[137 158 152 114 123 132 193  79 110 149] : k128
[147  52 143 145  88 106 120 115 139 119] : k902
[154 106 114 141  87  97 160  97 176 103] : k673
[119 108  88 135 135 143  74 166 146  88] : k711
[ 87 169 129 109  95 151 165 151 148  92] : k73
[139  77 126 160 146 158 137  82  88 118] : k129
loc: [148] -> k73, 9
loc: [118] -> k129, 10

[132 147 179  81 176 147 180 106 133 157 122 142 103 152  75 131 162 144
 108 166 141  94  64 110 165 127 126 133 159 126 134 114  98] -> k989
[135 138 130 117 175 137 156 120 139 119 143  81 177 141 102 156 162 157
 112 129 114 101 164 116  97 123 108 127 112 192 113 148 132] -> k309
[135 138 130 117 175 137 124 120 139 119 143  81 177 141 121 156 162 157
 112 129 114 106 104 104 161 131 105 104 195 181 111 112 135] -> k68
loc: [101] -> k309, 22
loc: [103] -> k989, 13
loc: [179] -> k989, 3

[126 131 149 122 142 132 138 124  94 131] = k996
[121 157 131 129 131 132 131 100 114 129] = k754
[ 85 151 114  97 114 118 108 142 185 122] = k2
[115  91 131 130 129 128 150 169  92 130] = k275
[126 131 149 132 142 132 138 124  94 131] = k300
[147  91 131 130 129 128 150 169 125 130] = k706
loc: [147] -> k706, 1
loc: [92] -> k275, 9
loc: [85] -> k2, 1
loc: [157] -> k754, 2
loc: [125] -> k706, 9

[148  98 121 118 122  98  70  92 123 133 105 100] = k668
[148  98 134 117 122 110  70  92 115 120 126 116] = k912
[133 145 119 147  97 125 139 133 115 121 126 116] = k165
asked: [148  98 121 118 122  98  70  92 123 133 105 100] -> k668
loc: [134] -> k912, 3
loc: [97] -> k165, 5
loc: [117] -> k912, 4
loc: [120] -> k912, 10

[147  95 103 109 113 156 101 172 129 127 143 123 102 107 121 126 118 103
 121 132 112] -> k476
[ 87 151 182 119 139  74 129  91 125 127 125 131 108 144 133 116 205 132
 164 126 113] -> k88
[149 139 108 159 121 146 154  86 122 127 104 121  89 126 119 145  78 157
 114 124 173] -> k903
loc: [101] -> k476, 7
loc: [145] -> k903, 16
loc: [205] -> k88, 17
loc: [104] -> k903, 11

[158 123 135 118 148  88 135 124 125 120  90 114 118 138  82 100 174 150
 159 138 136 131 152 114 107  93 124 137 116 126 143  88 147  87 139  90
  96 148 136 124 114 126 153 122  85  98 125 108 171 186 136 115 156] = k943
[ 88 142 122 107 123 129 141 167 117 141 142 119 125 116 154 144 102  87
  82 109 132 132  92 101 140 148 115 140 151 125 126 181  88 170 114 167
 143 113 203 167 142 185 114 121 157 127 119 139 119  87 138 138 106] = k775
[158 123 135 118 148  88 135 124 125 120  90 114 118 138  82 100 174 150
 159 138 136 131 152 114 107  93 124 137 116 126 143  88 147  87 139 144
  96 120 136 124 114 126 153 122  85  98 125 108 171 186 136 115 156] = k718
[156 118 115 137 131 104 121 180  99 137 104 134 150 115 125 123 130 118
 120 127 120 145 102 105 126 124 124 109 164 144 123 149  81 141 133 131
 144 137 167 187 124 170  98 145 131 113 117 132 142 160  91 120 119] = k210
[156 118 115 137 131 104 121 180  99 137 104 134 150 115 125 123 130 118
 120 127 120 145 102 105 126 124 124 109 164 144 123 149  81 141 133 131
 159 141 112 183 124 135  88 163 136 129 120 138 121 160  72 125 113] = k180
[161 119 134 151 151 114 131  86 148 121 110 120 136 150  97 112 166 180
 179 143 171 115 169 150 112  98 145 118 127 119 141  67 169  72 129  76
 110 153  57 108 115  70 153 142  86 119 130 113 142 178 127 125 153] = k630
[161 119 134 151 151 114 131  86 148 121 110 120 136 150  97 112 166 180
 179 143 124 115 119 150 112  98 145 118 127 156 141  67 169  72 129  76
 110 153  57 108 115  70 153 142  86 119 130 113 142 178 127 125 153] = k467
asked: [161 119 134 151 151 114 131  86 148 121 110 120 136 150  97 112 166 180
 179 143 124 115 119 150 112  98 145 118 127 156 141  67 169  72 129  76
 110 153  57 108 115  70 153 142  86 119 130 113 142 178 127 125 153] -> k467
asked: [156 118 115 137 131 104 121 180  99 137 104 134 150 115 125 123 130 118
 120 127 120 145 102 105 126 124 124 109 164 144 123 149  81 141 133 131
 144 137 167 187 124 170  98 145 131 113 117 132 142 160  91 120 119] -> k210
asked: [161 119 134 151 151 114 131  86 148 121 110 120 136 150  97 112 166 180
 179 143 171 115 169 150 112  98 145 118 127 119 141  67 169  72 129  76
 110 153  57 108 115  70 153 142  86 119 130 113 142 178 127 125 153] -> k630
asked: [158 123 135 118 148  88 135 124 125 120  90 114 118 138  82 100 174 150
 159 138 136 131 152 114 107  93 124 137 116 126 143  88 147  87 139  90
  96 148 136 124 114 126 153 122  85  98 125 108 171 186 136 115 156] -> k943

[158 142 154 111 104 122 176  61 112  97 133 143 192 135  94  71 143 116
 155 137 105 159 107  87 120 151 111] -> k218
[145 132  99  67  70 121 164 116 205  86 134 146 134 153 171 144 157 156
  95 133 111 111 167 144 109 105 125] -> k759
[158 142  93 111 104 117 176  61 112 100 133 143 192 135  94  71 143 116
 155 137 105 166 107  87 130 151 111] -> k233
[147 134 105 102 109 116 111  71 142 116 113 140 168 137 114  93 143 131
 128 135 114 129 121 101 116 164 117] -> k959
[158 142  93 111 104 122 176  61 112  97 133 143 192 135  94  71 143 116
 155 137 115 159 107  87 120 151 111] -> k369
loc: [167] -> k759, 23
asked: [158 142  93 111 104 122 176  61 112  97 133 143 192 135  94  71 143 116
 155 137 115 159 107  87 120 151 111] -> k369
loc: [154] -> k218, 3
loc: [140] -> k959, 12
loc: [100] -> k233, 10

[125 117 116 153 130 141 142 113  81  71 137 104 146 135 141 151  95 159
 107 105] -> k997
[138 132  95 144 125 150 104 152 116  86 139 107 120 138 133 137 100 137
 111  91] -> k538
[117 146 101 154 151 138  98 114 127  79 148 136  87 132 123 120 106 124
 104  68] -> k947
[117 122 127 146 140 130 141 100 100  94 132 125 131 128 134 136 114 140
 113 111] -> k869
[120 129 128 134 140 127 126 113 128 120 128 140 118 125 126 130 115 149
 128 122] -> k901
[111 118 125 157 145 132 149  85  81  71 135 119 135 129 138 144 102 151
 104 100] -> k341
[120 129 128 134 140 127 126 113 128 120 128 140 118 125 126 124 130 120
 121 116] -> k294
[117 144 108 149 148 135 104 114 128  88 145 136  93 131 124 120 111 125
 108  79] -> k97
[124 122 121 139 136 137 129 119 111 105 127 127 130 129 132 134 120 126
 115 112] -> k862
[111 147 128 152 136 112 134  91 114  87 158 116 107 132 127 126  98 172
 123 102] -> k104
[115 136 129 139 143 122 126 103 126 112 138 138 109 127 124 121 123 130
 121 109] -> k702
asked: [117 146 101 154 151 138  98 114 127  79 148 136  87 132 123 120 106 124
 104  68] -> k947
asked: [124 122 121 139 136 137 129 119 111 105 127 127 130 129 132 134 120 126
 115 112] -> k862

[139 131 152 166 173 128 159 120 155 135 164 147 109 160 187 139 153 134
  95 138 129 144 137 184 129  90 136 126] : k266
[139 131 152 166 173 128 159 120 155 135 164 147 109 160 187 139 153 134
  95 138 129 125 137 184 129  90 136 126] : k401
[149 145 130 115 130 105 144 157 140 140 129 125 116  98 102 133 158 140
 177 136 164  81 104 145 127 103 144 104] : k240
asked: [139 131 152 166 173 128 159 120 155 135 164 147 109 160 187 139 153 134
  95 138 129 144 137 184 129  90 136 126] -> k266
loc: [157] -> k240, 8

[105 121 131 133  98 153 140 128 104 127 124]  k151
[117 158 132 111 122 108  91 107 107 130 143]  k820
[176 146 159 165 136 117  64 138 127 127 125]  k548
[113 142 108 129 141 117 122 129 125 168 158]  k504
[152 125 120 113 124 106 154 123 100 154 122]  k684
[157 142 137 152 131 126  92 135 102  91 139]  k539
[135 118  82 129 150 106 136  96 116 120 177]  k153
[106 106 127 137  88 153 127 152 131 118 143]  k864
[105 110 134 118 154 125 144 171 177 108 131]  k110
[ 98 135 103 142 141 128 157 108 124 154 113]  k243
[146 127 113  85 111 123 134 106 109 158 137]  k30
loc: [159] -> k548, 3
loc: [92] -> k539, 7

[171 125 144 161 156 107 128 131 111 138 141  88 142 132 113 106 126 120
 122 114 121 176 120 175 165 120 117 120  97  96 120 156 164 115  82 128
  99  99  86  93  99 126 129 133] -> k749
[158 137 166 153 153 108 126 103 115 140 163 125 148 116 116 114 133 142
 124 115 122 168 119 155 177  95 118 103  95  98 130 138 160 124  70 134
  97 115  81 128 107 121 118 126] -> k875
[111 108 185 116 123 125 179  59 142 109 125 130 116 116 132  95 176 124
 118 105  85 135 138 122 130 118 124 129 121 123 132 146 132 152 127 115
 136  87 134 154  94  97 136 135] -> k571
[144 120 132 128 134 136 164  69 142 150 120 118 125 114 140 120 156 147
 153 119 144 132 132 138 142  86  91 138 119 148 103  98 129 114  81 154
 133  97 139 155  93 114 124 119] -> k287
[118 108 185 116 123 125 179  59 142 109 125 130 116 116 132  95 176 124
 118 105  85 135 138 122 130 118 124 129 121 123 132 146 132 152 127 115
 136  87 134 154  94  97 136 135] -> k352
[144 129  93 158 139 130 126 159 103  71 122 122 115 158 128 101 116 100
 118 128  99 158 120 127 114 164 157 134 120 104 139 189 146 129 165  95
 119 142  94  95 123 130 126 136] -> k214
[158 137 166 153 153 108 126 103 115 140 163 126 148 116 116 114 133 142
 124 115 122 168 117 160 129 164 147 143 138  98 147 152 148 123 161 113
 127 135 127  74 145 146 139 134] -> k100
[126 108 185 116 123 125 179  59 142 109 125 130 116 116 132  95 176 124
 118 105  85 135 138 122 130 118 124 129 121 123 132 146 132 152 127 115
  98  96 126 105 127 136 146 151] -> k667
asked: [111 108 185 116 123 125 179  59 142 109 125 130 116 116 132  95 176 124
 118 105  85 135 138 122 130 118 124 129 121 123 132 146 132 152 127 115
 136  87 134 154  94  97 136 135] -> k571
loc: [106] -> k749, 16
loc: [131] -> k749, 8
loc: [177] -> k875, 25
asked: [118 108 185 116 123 125 179  59 142 109 125 130 116 116 132  95 176 124
 118 105  85 135 138 122 130 118 124 129 121 123 132 146 132 152 127 115
 136  87 134 154  94  97 136 135] -> k352
asked: [144 129  93 158 139 130 126 159 103  71 122 122 115 158 128 101 116 100
 118 128  99 158 120 127 114 164 157 134 120 104 139 189 146 129 165  95
 119 142  94  95 123 130 126 136] -> k214

[186 155 125 113 148  94 100 120 110 149 158 128 118 134 135  81 139 161
 100] -> k295
[136 141  96 117  84 123 127 138 152 141 137 134 145 141 108 131 119 155
 127] -> k810
[136 141  96 117  84 123 127 138 152 141 137 134 145 104 163 136 114  83
 154] -> k881
[152 150 128 114 142 110  92 119 119 161 129 134 105 134 140 112 130 164
 106] -> k247
[139 162  85  72 132 140 132 149 139 137 162 115  90 137 149 104 134 141
  94] -> k162
[139 162  85  72 132 140 132 149 139 137 101 115  90 137 149 118  99  96
 145] -> k529
[134 129 131 124 128 138 128 134 128  87 101 147  86 125 104 176 160 157
 141] -> k397
[152 146 144  91 122 126 126 113 114  78 134 136 121 124  79 159 138 126
 139] -> k848
[151 152 112 126 121 118 140 139 154 116 185 131 109 122 175 140 136  72
 177] -> k127
loc: [146] -> k848, 2
loc: [164] -> k247, 18

[163 165 173 148 142 149 169 124] = k609
[168 167 173 165 152 191 180 122] = k83
[158 162 174 161 165 186 188 124] = k970
[132 162 172 153 147 174 148 119] = k65
loc: [142] -> k609, 5
loc: [147] -> k65, 5
loc: [153] -> k65, 4
loc: [180] -> k83, 7

[119 104 156 157 181 172 156] -> k710
[157 104 156 157 138 118 110] -> k197
[138  89 173 169 181 187 156] -> k327
loc: [119] -> k710, 1
loc: [89] -> k327, 2
loc: [173] -> k327, 3

[109  88 148 103] -> k451
[126 133  93  53] -> k937
[108  88 147  94] -> k514
[136 142 109 146] -> k900
loc: [103] -> k451, 4
loc: [108] -> k514, 1
loc: [94] -> k514, 4
loc: [148] -> k451, 3

[144 110 169 119] = k725
[145 112  69 122] = k682
[122 110 112 111] = k930
loc: [144] -> k725, 1
loc: [119] -> k725, 4
loc: [145] -> k682, 1
loc: [69] -> k682, 3
loc: [111] -> k930, 4

[133 114 114 126 125 132 129 126 131 141 128 123 136 124 133] -> k14
[156 124 136 145 151 144 162 143  83 150 154 145  67 150 121] -> k219
[154 109  92 105 162 147 171  94 143 161 155 156 151 155 125] -> k629
[131 119 137 125 134 141 136 137 108 129 132 133 102 134 115] -> k753
[113 125 100 121 109 105 105 111 171 117 111 133 190 111 143] -> k859
loc: [147] -> k629, 6
asked: [154 109  92 105 162 147 171  94 143 161 155 156 151 155 125] -> k629
asked: [156 124 136 145 151 144 162 143  83 150 154 145  67 150 121] -> k219
loc: [113] -> k859, 1

[119 120  95 130 133 133 123 128  95 150 159 121 131 155 118 128 134 113
 134 100 125 124 148 126 136 105 106 153 107 123 130 131 122 112 134 138
 130 134 115  97 123 125 122 126 126 135 120 132 134 118 132 134 120 133
 119 139 120 139] -> k589
[123 148 108 130 133 133 123 128 135 129 156 132 131 127 118 135 134  99
 134 114 119 124 148 126 136 120 112 139 128 108 126 131 129 112 125 150
 132 134 113 122 123 127 122 128 126 131 120 132 134 118 132 134 120 133
 149 139 121 139] -> k819
[119 120  95 130 133 133 123 133  95 150 159 132 131 155 118 128 134 113
 134 100 125 124 148 126 136 105 106 153 107 123 130 131 122 112 134 138
 130 134 115  97 123 125 122 112 126 131 120 132 134 118 132 139 120 133
 119 139 120 139] -> k872
[119 120  95 130 133 133 123 133  95 150 159 132 131 155 118 128 134 113
 134 100 125 124 148 126 136 105 106 153 107 123 130 131 122 112 134 138
 130 134 115  97 123 125 122 126 126 131 120 132 134 124 132 139 120 133
 119 139 120 139] -> k370
asked: [119 120  95 130 133 133 123 133  95 150 159 132 131 155 118 128 134 113
 134 100 125 124 148 126 136 105 106 153 107 123 130 131 122 112 134 138
 130 134 115  97 123 125 122 126 126 131 120 132 134 124 132 139 120 133
 119 139 120 139] -> k370
loc: [156] -> k819, 11

[ 95 133  72 110 150 172  82 143 132 158 139 121 138 147 122 160 156 169
 116 140 105 167 126 151  68  96 159 123 108 123] -> k191
[112  82 109  96 148 145 106  98 143 141 147  85 149 138 146 121 109 115
 145  92 104 143 141  89 131 135  99 110 146 149] -> k52
[119 126 122 120 128 127 121 123 117 131 129 123 129 117 124 122 123 124
 129 124 120 130 127 128 122 121 128 119 122 121] -> k333
[128 110 114 121 130 137 118 126 143 124 125 114 127 145 129 139 132 134
 120 121 126 129 118 112 120 124 119 132 131 137] -> k606
[114 116 110 115 121 126 111 120 118 123 119 116 119 121 116 123 122 125
 132 118 115 125 112 119 110 111 119 117 113 116] -> k625
[126 124 125 126 123 124 126 126 122 124 123 125 123 123 122 126 126 126
 123 125 126 124 123 124 124 122 124 126 122 122] -> k764
[111 133 122 118 130 127 117 121 111 138 133 126 131 111 124 115 119 122
 133 124 114 134 129 137 119 122 132 112 119 117] -> k559
[117 127 123 122 121 120 122 122 105 128 123 126 122 106 115 132 121 122
 124 124 119 126 122 129 120 114 124 117 111 109] -> k802
[100 128  82 112 142 160  90 138 128 148 133 120 132 141 120 151 148 158
 115 135 108 156  95 143  78  99 149 122 109 121] -> k923
[125 124 122 124 125 126 123 125 131 122 124 124 124 131 128 126 125 125
 123 125 124 123 123 124 123 128 126 126 128 129] -> k3
[131 107 116 123 134 141 121 127 146 127 128 114 130 148 131 143 135 137
 123 121 128 133 121 110 123 125 118 135 133 139] -> k269
[126 129 125 127 124 124 126 126 130 122 124 127 124 129 128 125 125 124
 124 127 127 122 125 127 126 130 128 127 129 129] -> k535
asked: [117 127 123 122 121 120 122 122 105 128 123 126 122 106 115 132 121 122
 124 124 119 126 122 129 120 114 124 117 111 109] -> k802
asked: [119 126 122 120 128 127 121 123 117 131 129 123 129 117 124 122 123 124
 129 124 120 130 127 128 122 121 128 119 122 121] -> k333
asked: [114 116 110 115 121 126 111 120 118 123 119 116 119 121 116 123 122 125
 132 118 115 125 112 119 110 111 119 117 113 116] -> k625
asked: [ 95 133  72 110 150 172  82 143 132 158 139 121 138 147 122 160 156 169
 116 140 105 167 126 151  68  96 159 123 108 123] -> k191
loc: [107] -> k269, 2
asked: [125 124 122 124 125 126 123 125 131 122 124 124 124 131 128 126 125 125
 123 125 124 123 123 124 123 128 126 126 128 129] -> k3

[165 118 129 128 153 109 110 121 133] -> k468
[ 66 132 126 137  97 153 155 131 128] -> k277
[123 117 122 136 141 133 128 118 130] -> k793
[144 138 131 122 124 121 130 139 123] -> k627
[122 126 122 130 145 121 120 127 126] -> k958
[110 141 132 123 104 139 139 135 121] -> k158
[150 130 129 121 136 124 121 124 124] -> k431
[162 109 125 134 160 106 109 119 135] -> k156
asked: [165 118 129 128 153 109 110 121 133] -> k468
loc: [120] -> k958, 7
loc: [145] -> k958, 5
loc: [134] -> k156, 4

[131 126 100 113 139 133 118 131 101 110 164 152 127 122 110 116 132 117
 135 128 124 134  91 122 130]  k194
[113 135 111 118 162 125 146 127 165 108 116 102 159 139 113 156 126 124
 140 124 131 129 169 123 132]  k549
[121 134 115 132 119 108 121 134 135 117 107  94 128 153 118 105 134 134
 130 120 131 128 138 127 128]  k53
[134 121 115 111 107 111 147 145 139 110 129 168 145 157 135 132 123 122
 136 130 115 133 109 141 134]  k823
[133 132 108 123 126 140 115  92 112  88 143 149 124 118 130 135 128 141
 143 125 113 129 119 110 135]  k882
[125 136 131 126 140 153 120 114 128 168 146 168 126  96 116 119 129 157
 135 130 120 127 146 114 133]  k484
[119 137 154 126 133 122 125 106 149 121 155 129 123 141 131 121 132 146
 116 123 109 127 141 130 138]  k994
asked: [125 136 131 126 140 153 120 114 128 168 146 168 126  96 116 119 129 157
 135 130 120 127 146 114 133] -> k484
loc: [147] -> k823, 7
loc: [102] -> k549, 12

[ 96 165 128 130 122 135 119 136 123] : k268
[119 140 137 126 119 138 129 127 136] : k531
[119 140 137 126 119 140 129 127 136] : k566
[ 74 198 103 119 136 187  82  86 117] : k978
[145 110 172 131  94  86 156 111 138] : k555
[100 133 134 136 125 132 145 133 121] : k987
[126 182 142 146 122 130 123 142 145] : k393
[ 79 201 136 136 124 152 110 115 110] : k745
[123 140 137 126 119 140 182 127 136] : k916
[100 140 143 126 122 132 169 151 121] : k463
[ 97 145 139 135 128 145 154 138 135] : k796
[ 89 195 105 128 123 181  93  83 116] : k149
loc: [181] -> k149, 6
loc: [96] -> k268, 1
loc: [172] -> k555, 3
loc: [143] -> k463, 3

[ 56 122 123 114 136 115 116 105  99 156] : k855
[165 149  97 157 123 126  96  58 162 163] : k705
[ 90 114  89 127 153 112 153 130 112 144] : k632
[ 76 125 148 109 125 125 116 124 102 139] : k448
[ 62 112  92 119 153 109 146 120 101 155] : k485
[ 70 113  82 124 155 107 148 116 104 158] : k550
[100 116  85 130 151 113 150 123 118 146] : k436
[109 133 106 135 133 120 112  87 129 156] : k142
[110 119  89 133 148 114 145 120 122 144] : k248
[ 68 111 103 116 150 113 148 134  99 145] : k469
asked: [ 90 114  89 127 153 112 153 130 112 144] -> k632
loc: [162] -> k705, 9
loc: [151] -> k436, 5
loc: [163] -> k705, 10

